Each row is followed by the group that its hidden value falls in (each part has its own value, ranges and names):
[-208  195  107  163 -620   -9 -350   98 -274 -107 -130  -83 -328   98
 -307  -23  330 -120  -55   77 -247  140  143  296  -93   88  333  -90
 -176  312   97   89 -278   60 -100 -447 -371  718    4 -198  -23 -162
  -62    7 -290  -53 -251 -185 -116   50  102 -378]  Y
[-248   30 -463  -88 -429  117  232   -3   29 -237 -369    3  135  538
 -369 -412 -122   -3  -92  216  -53  111  -44  223  133  -84  275 -190
  -61  230 -504 -300  171  175 -177 -371 -191  297  -65 -134 -372  303
  155  297  -16  297 -213 -388  210  405 -210 -305]  L
[ 215   68    3  -94 -128  -52  124 -162  149 -139 -202   62  -22  117
   43 -203  -98   91    8 -241 -208   81 -328   39  188  103   90   14
 -301  -92   74  -85   27 -277  326 -132 -149   23   64  -72  265  220
  170   21  158  -94  325 -262  -86  -55  126  168]  F
[-553 -235   71 -331 -307 -194 -253 -615 -438   67 -207  766  516 -188
 -457  295 -673 -305  545  264   35 -407  -76  260 -242 -300 -357  195
   -4 -143 -146  107  469  -64 -182   33  -61  211 -354  221  118 -296
 -250  114  461  187 -125  219  -84   71  -72  355]  F
[-486 -138  153  194 -193 -178  -96 -168   65 -230 -141 -303  180 -351
  329   41  271   -9  306  218  -33 -180 -217   88  150  209 -293  -51
 -276  320  431  149  -17  185  228   53  264 -722  282  290  397   87
 -133  -12   59   63  103 -100 -308 -114  -39 -300]  C
[ 495  -92  -30 -150  416  323   59   68  139   65  311   34    2 -156
   10 -161 -304  -13   -8 -426 -113 -259   35 -186   81   40 -132   54
   99 -203  188 -166 -123 -169  173  232  -61 -278 -155  108  266   57
  132   16  193  250  176    0   43 -192   60  228]  U
[ 301  211  -33 -164   43   59  292   65  251 -168 -159  150 -241 -106
  240 -315 -108   78 -125 -374   40   24 -402  -39 -107  337    3  -26
 -252  -51  154 -157   93 -132  205  191  -35 -298  167 -234  333  144
   29  609  223  -49  260 -257   27 -123  249  335]  X
[ 325  140 -291  169  223  385  -94  123   50  208  355 -239   38  329
 -373 -415  -65  151 -171  -33    4 -202  327  -83   67 -336  185 -366
    2   23 -158 -220 -127  -76  -57 -116  -16   51 -285 -196 -156   13
  237   61 -161  429 -142   -1  348  -63 -198 -141]  J
[-346  -54   27  173 -602  114  183 -312  -40 -322 -599 -120   -6 -192
 -197   75  244 -104  463  370 -582  -18 -210  328  167   66 -143  197
 -325 -142  -87   63  234  -85  322  -34 -115  169 -111 -159  -98  392
   41 -153  272 -532  299 -258  157  124   -4 -276]  J
[  28    2 -265 -567  -89  -50  -38 -123    5 -246 -266  326  252  147
   57 -166 -408 -344   78  -62  -34  124  -27   82   23 -174 -197  163
  232   33 -351 -330   57  128 -100 -163 -305  257  165  127   83  176
   14  204  167  418 -272  -70  -61  327 -179   61]  C
[ 537  216 -150  -23  171  169 -229  -62 -125  146   45  121 -212 -271
  329  129   57   30 -204  119  -71 -105  248 -185 -379 -201  -85  193
  377 -391 -107  108 -132  -52  284   52 -297 -246   55 -254  314  -14
  105  212  165  160 -266   90  143 -166 -178   38]  C
[ -94  -34 -208  -43 -355  216  163  252   58 -234   69 -151  213  733
 -630 -611  -91  -31   -2 -165 -124  161   84  269  607  -37  365 -380
 -118  423 -296 -512 -107  129 -301 -445 -157  559 -118  -15 -461  262
  157 -110 -153  381  -60 -178  287  303  -18 -393]  T
[-392  154 -160  219 -704  105  297  172  -96 -509 -482  -76  -94    9
 -260 -204  130 -313   74  304  -76   85 -118  223  -38  401  108  109
 -202  225 -256 -147  260  223  -66  -31  -71   61  -68 -406 -193  247
 -110  412   85  -22 -251  -95  199  284  129 -343]  T
[ 179   53 -197  185    7  162  -46 -238 -158  160  -31  -98  106    1
 -248    3  -41  185   15  419 -258 -340  240  -33  -89 -397   55 -134
   10 -325 -216  117   70 -239  164  -85 -152  -12 -408 -225  -88  123
  223  -93  143   25  -12   64  309  -50 -228   54]  P
[-135 -158   24  -54  -65  -16  172 -197   64  -41 -269  121 -114 -182
  -72  -81 -189  140   75 -201 -123 -160 -554   88 -123  388   64   67
 -396  -30  294  119  102 -305  298   24  -24 -213   -9  -38  285    0
   30  344  179 -259  483 -415 -157 -198  201  199]  P
[-648 -193  166 -213 -392 -101   -2  -85 -276 -231 -143   81  274 -228
 -354    2 -339 -412  377  192  -40 -333   -4  339  -55   95 -228  -47
 -192  251  106  -22  187   86 -471  115  -54  263 -373  175  -83 -137
 -343  243  125   92 -101  144 -153  190  261  115]  U
[ -55    1  269   37  -65 -263  -22   78   84 -231  -69 -359   20 -269
  517 -116  196  -70   51   76  -11  210 -199 -209  200  105 -645 -139
 -190  150  458 -267  195  464  295  414  202 -558  268  132  505  103
 -299   37   70   88  142  230   25   49   43 -379]  F
[  -7  -72 -313 -277 -315  195   90  188  162 -249 -250  114  -32  454
 -184 -362   77   60  -98 -214 -301  177   25  247  289   53  307 -177
  253  287 -256 -254 -316  266 -178 -455 -474  380  249  153 -321  165
  159   69 -156  280  -41 -592  -66  285 -116 -243]  X
[-151 -195  -98  -26  -14 -189 -106 -214  119   31  -81 -196  279  202
  271 -161  123  345   -1  166  -54   29 -148  -10  320 -217 -148 -303
  -18  172  117  -68  -36  231  234 -186   40 -490  298  338  201  129
   77 -117  -14  276  174 -245  -96   19 -303 -352]  J
[  11 -213  149  -37    0 -191 -191 -290  -22  -31 -117  -88  123 -282
  429  163   75   76  154  139 -185  105 -156 -178  160 -151 -585   85
   16 -112  318  -71  140  278  524  156   74 -466  244  324  524  124
 -104 -296  214   50  212   38  -36  -26 -248 -383]  J
[-589  -14  -13   23 -580  -83 -459 -239 -350 -195 -436  162  -60 -263
 -300  228   90 -414  320  295 -204  -25   -6  314 -365   62  -45  264
  -86  235   -1  235  -89   50   -5 -381 -251  532   89  -61   59 -245
 -198   54 -162  -74 -293 -168 -267   75  -99 -327]  J
[ 173  196 -201  135   66  178  -82   64  131  155   14  102 -138  136
  131 -177  230  286 -148   17  -23  -22  -34 -133  -43  -38   -1 -170
  145   11  -21 -103   13  286  276  108  -51 -580  283 -130  233  -28
  159  338  101  323 -113 -171  217 -106 -288 -201]  Y
[-322 -156 -205    9 -351  123  -13  113    1 -101 -437   17 -310  108
 -292 -164  148   62  -91  -64 -294  121 -304  166 -150  367  224  -20
  -51  255   58   12 -145  168   99 -255 -338  228  176  -83 -114 -147
   -5  314 -259 -107  154 -645 -105   78  -24 -389]  P
[-275 -204 -133   82 -478  292   35   43   56 -375 -220 -227   84  136
 -363 -228  127 -247  257  -70 -336   39   63  345  339  132  130   71
  -42  246 -105  -91 -229   49  -84 -377 -196  397  -32  100 -344  181
   13 -250 -209    7   53 -405 -124  160   60 -476]  F
[ 818  122 -265 -118  368  193 -102  118   27  308  227   -9  -43  351
   12 -201  -97  322 -431  -20 -301  -26  374 -371   96 -508   28 -273
  450 -380 -221 -251 -147   65  196   18 -455   -4 -183  -86   48   52
  336 -153   21  436  -71   84  332   53 -313   71]  Y
[-397  230 -205 -381 -393 -357  -23 -204 -114 -475 -666  441  195 -290
  163  118 -247 -450  178  380  -37 -227  -84  126 -433   94 -142  172
   38  140 -242  136  150   91 -195  -85 -303  -27  136  -13  215   38
 -108  520  213  275 -483  -23 -414  319  -61  523]  X
[ 201    4   46  -66  182  -56   71   56   24  -65 -102  -60 -148 -363
  115  -60 -281 -121 -132 -156  -88 -221 -224 -259 -296  292 -183   80
 -180 -149  334   40   61 -189  205  345 -111 -288 -205 -114  420 -139
  -72  323   41    8  195   29 -218 -120  268  389]  U
[ 298   94   -8 -102  338   22 -259  150   72  114  261   19  -33   51
 -248 -276 -282  -39 -122 -387  -65 -170   50 -283  -73  -64  -80 -305
 -124  138  321 -190 -171  -45   30   58  -92  121 -126   65  296 -307
   36   20 -229  422   38   59 -124 -103   -9  270]  T
[ 477 -179  -47 -119  262   36  202  -16  118 -120  118 -150  114 -103
  163 -196 -466  -52 -189 -333   10 -132 -115 -276  108  118 -102  115
  -76 -238  178 -127   15 -292  236  129  -38 -300 -274   97  325  155
   67  -51  105  215  263    1 -192  -79  233  262]  Y
[ 421 -101  -69 -318  401  232   45  -91  189   52   42   -2  -72 -296
  225 -203 -360  -95  -14 -384  -10  -77 -118 -154 -195  -91 -447   98
   21 -319  170 -183   64 -132  161  353  -32 -126  -96   26  254  -30
 -103  311   76   19  323 -135    2 -128  124  190]  J
[ 165  176   24 -179 -157    6  154  -99  192 -112 -191 -106 -283 -100
  353 -215   24  126 -179 -188  -52   29 -168  136 -134   27   -9 -149
 -340  -36  209  -15   51  -94    9   61 -112   47  -19  -22  238  164
  -29  462   54 -130  207 -445 -217    9  263  186]  J
[-459 -348   70  255 -136 -248  -84 -316   28 -147 -126 -377  465 -117
  160  -64    2   -2  295  256   66  -87 -293  -38  313   23 -398  -22
 -293  169  284   31  183   91  350   20  363 -720   92  277  309   47
 -150 -245  -10  128  270   31 -221  -83  -71 -426]  U
[ 529    2  -93 -406  278  -44  151   43  219 -145 -121   -6 -168  -36
  367 -236 -202   73 -234 -409 -167  168 -326 -182   42  187  -23   51
  -29 -115  166 -207 -183 -192  356  -72 -284  -51  266   11  397  269
  173  172  113   19  296 -280  -70  -36   49  191]  L
[-152  114  253   63    4 -195 -324  -31 -124   65  174 -236   68 -244
  182  -79  123  -40  102  171  123 -138   78    5  -98 -162 -366 -323
 -183  171  372   12  -13  145  -73  178  120 -206   23   -4  298 -247
 -291  192  -92  129  -51  309   -1 -152   80  -87]  F
[ 143 -101 -296 -437 -172   85  169   -5   13 -253 -282  411  135  222
  -23 -216 -338 -155  -32 -152  -47  202 -126   70  100   29  -38  192
  342  -61 -403 -349   76  169    7 -166 -337  131  177    5  -63  209
   30  235  234  298  -94 -189  135  261 -103  -60]  X
[ 203  -49  -56  -13  291  414 -139   15   81  105  431 -152  117 -170
   32 -201  -63  -61  139 -181  105 -317  304   54   35 -216 -197  -96
  156  -25   92  -86 -198  -13 -123  121  104 -267 -100  109   26  -36
  -34  110   12  326  -64   35  102 -218  -14  -94]  U
[  62   13  123 -154  162 -242   94  -26    4  -86 -150 -259  -30 -316
  209 -115 -154    4  -41   97 -133 -148 -235 -161 -147   78 -309 -205
 -311  -58  353  -32   97 -125  139  270  -53 -168 -130  -73  330   39
 -112  263   67 -131  292  111  -14  -31  167  281]  L
[-229 -436  -94  178    6  -39   18 -183   55   85  -36   45  379  190
 -130  -91  -63  360  137   70 -103 -139 -300 -120  401   47 -119 -139
   47   68  134  -52  121  208  407  -24  130 -770  123  324  153  -12
   94 -250  143  283  352 -168   32 -103 -277 -335]  T
[ 204   74  -16 -211 -131 -226  122 -190  107 -160 -467  167 -151 -106
  329   -3  -98   75 -118 -103 -275   71 -425  -72 -102  210  -11  161
 -167 -214  114   76   69 -205  412    7 -329 -157  148  -72  445  134
  112  220  203 -167  286 -314 -292   -5  132  343]  Y
[ -57   50 -302 -383 -205 -188   74   98  -68 -373 -334  101  113  142
   67 -217 -374 -353 -214   70   93  159  -76  -54 -115  111  -26   98
   93  208 -266 -303   92  200 -130 -170 -271  150   78  -18  122  163
  -34  369   12  485 -404  -34 -135  409  -72  -20]  J
[ -21 -204 -293  -49 -290  466   87   86  131 -267 -282  -54 -198   12
  -60 -216  108 -191   40 -248 -187  206  -88  242   32  261   67  333
  208   41 -179 -126 -200  119  100 -227 -252  152  209  -48 -212  139
   -7  177 -132  -38   60 -612  -29   68   21 -572]  C
[-139 -186   71  252   13   93   72   57  -24  -76  215 -364  233 -175
  -26 -216  -81  -46  100  120  184 -207   56 -100  138   -1 -386 -205
 -133   88  236 -165  215  224  -14  330  350 -529 -255   63   59  -19
 -260   60   16  243   88  248  175  -61   94 -311]  T
[ 309   62 -158   44  172  132 -287  -29  -20  264  302   33   50  227
   -5 -169  -31  216 -197  -68   80  -79  212 -129   18 -316   56 -208
  195  -23  -23  -87 -145   74  104 -137  -93 -194   30   24  170 -132
  135   19  -58  484 -166  -18   90 -134 -239 -154]  Y
[ -21  -59   -4   18  170  245 -339 -139 -116  124  -12   30 -190 -700
  126  264   58 -137  179  160 -154 -384  251  -98 -565 -164 -514   88
  210 -184  295  234  -41  192   88  330  -53 -213  -96  103  230 -304
 -231  195    2   25  -96  -53  -63 -171 -164  -59]  L
[-243  -21  219  257 -208 -250  -64 -147 -110  -79  -67 -147  145 -209
  143   22  163  125  167  318   -4  -81 -169  -69  123   25 -332 -190
 -267  100  318   -3  242  214  290  177  239 -551   60   20  357   28
 -171  -27  187   27  133  227  111  -91  -44 -230]  X
[ 284  -60   55  168   45   -8    5 -225 -154   67  167  -32  250    2
 -330  -18 -375   63   43   74 -172 -322  100 -205  156 -232  -50  -84
 -229 -290   75  -28  203 -328  247   48   20  -29 -583  -18  196   90
  145 -388  227  156  163  292  113  -79   14  253]  T
[-106  -80 -153  -13  145   34  -80   50  295   51  119 -113  117  254
  225 -382  154  307  -61 -237  158  -18 -244   39  252  116   83 -310
  -19  390  199 -107 -246  190  114 -162   99 -675  502  232  223  -32
  107  273 -124  420  111 -398 -158 -173 -150 -266]  U
[-417  -33   35  184 -669  -77 -231 -266 -330  -67 -456  -49 -171  -20
 -320  144  308   43  159  419 -402   72  -79  366 -122  -28  189   12
 -219   55  -24  252  -52  -74  149 -468 -330  586  -33 -211 -123  -21
  -35  -80  -90 -418   66 -306   36   35  -56 -431]  L
[  77 -130 -352 -468   41  121 -126    5   -2  -57  -95  767  154  286
 -377  -58 -530 -154    1 -394 -161 -115  -67  -63    4  111  190  195
  407  131 -226 -207 -136  130   16 -283 -436  117  168  317  165 -100
  258   57  181  702 -288 -301 -224  169 -321  233]  F
[-149 -129  104  111 -105  -27 -218 -240  -44  108   17  -65  191 -111
   21   91  167  230  210  273 -276 -271  193   18  153 -376 -320 -316
   31  -21  222   94   36  266   80   88   -8 -260 -103  343  102  -68
  -55 -283   70  144  116  -33  -43  -22 -212 -136]  T
[ 222  110   16  -61  340  279 -378  121   88  106  383  -86  -98 -250
  175 -184   71 -157   76 -321  141 -106  170  -44 -144  -67 -266  -46
  133  127  269 -110 -323   92   15  106   58 -213  253   20  298 -228
 -108  242 -142  327 -150   50   11 -285  -49 -170]  U
[-494  290  123  323 -846   21 -182  -19 -355 -208 -383   99 -310 -149
 -405  107  404 -167  205  418 -250    0   60  374 -262  141  139  -33
 -275  224  -14  143  105  184  -71 -174 -184  494  -77 -401  -93  -99
 -184  242    7 -256 -275  -60  161   86   61 -328]  X
[ -28  -32 -136  207  -35  126 -226 -321  -41  334  -41  260   12  141
  -44   -2  162  406   85  147  -25   37 -210  -29    6 -215 -109  -34
   52 -127  -45  -29  207  180  532  -31   92 -505  282  -86  259  -60
  128  102  245  107  108 -187  373 -217 -450 -463]  J
[ 120   49 -205  350   38  323 -100  -15 -131  238  239  -21  126  167
 -483 -162   20  243    8  236  -77 -390  310  -26    8 -288  182 -299
   98 -100 -182   25  -27  -67   18  -82  -23 -166 -347 -235 -210  -93
  178  -19   21  274  -92  105  410 -162 -214  -76]  X
[  86  -38  139 -227  -13 -185  111   67  100  -17   91 -150    5  276
  -70 -439 -295  132 -206 -395   31   42 -298   49  212  118  125 -382
 -447  200  324 -223  -25 -188 -108  -55  -93  202 -154   71  182  -39
  -32  224 -108   94  365 -169 -186  -11  379  225]  Y
[ 520   45 -192  -68  497  445 -459  162  -33  240  441  181 -240 -244
  -30  -25 -131 -124 -147 -415   59 -183  302 -262 -373  -48  -61  167
  425  -58  144  -48 -417   23  166  -18 -152 -106  127    1  331 -315
   78  131 -125  510 -308  -23   18 -301 -245 -108]  J
[-567  -52   53   77 -492   82 -193  160 -183 -274 -301 -278 -224 -137
 -393 -131  311 -298  244  120 -283   70  -83  398 -105  318   90  -59
 -228  457  159   36 -296   83 -159 -335 -234  624  116 -188 -234 -130
 -216  170 -363 -283  -10 -261   -2   49  123 -525]  L
[ 365   35  -71  120  285  529 -174  -81   11  171  394  163  -33 -283
 -139  -33 -140  -87  175 -288   47 -373  216  -33 -155  -80  -85  189
  137 -242   64   34 -116 -216  159  135   80 -276 -146  -84  187  -96
   79   91  185  223  -65   28  157 -378  -36   49]  Y
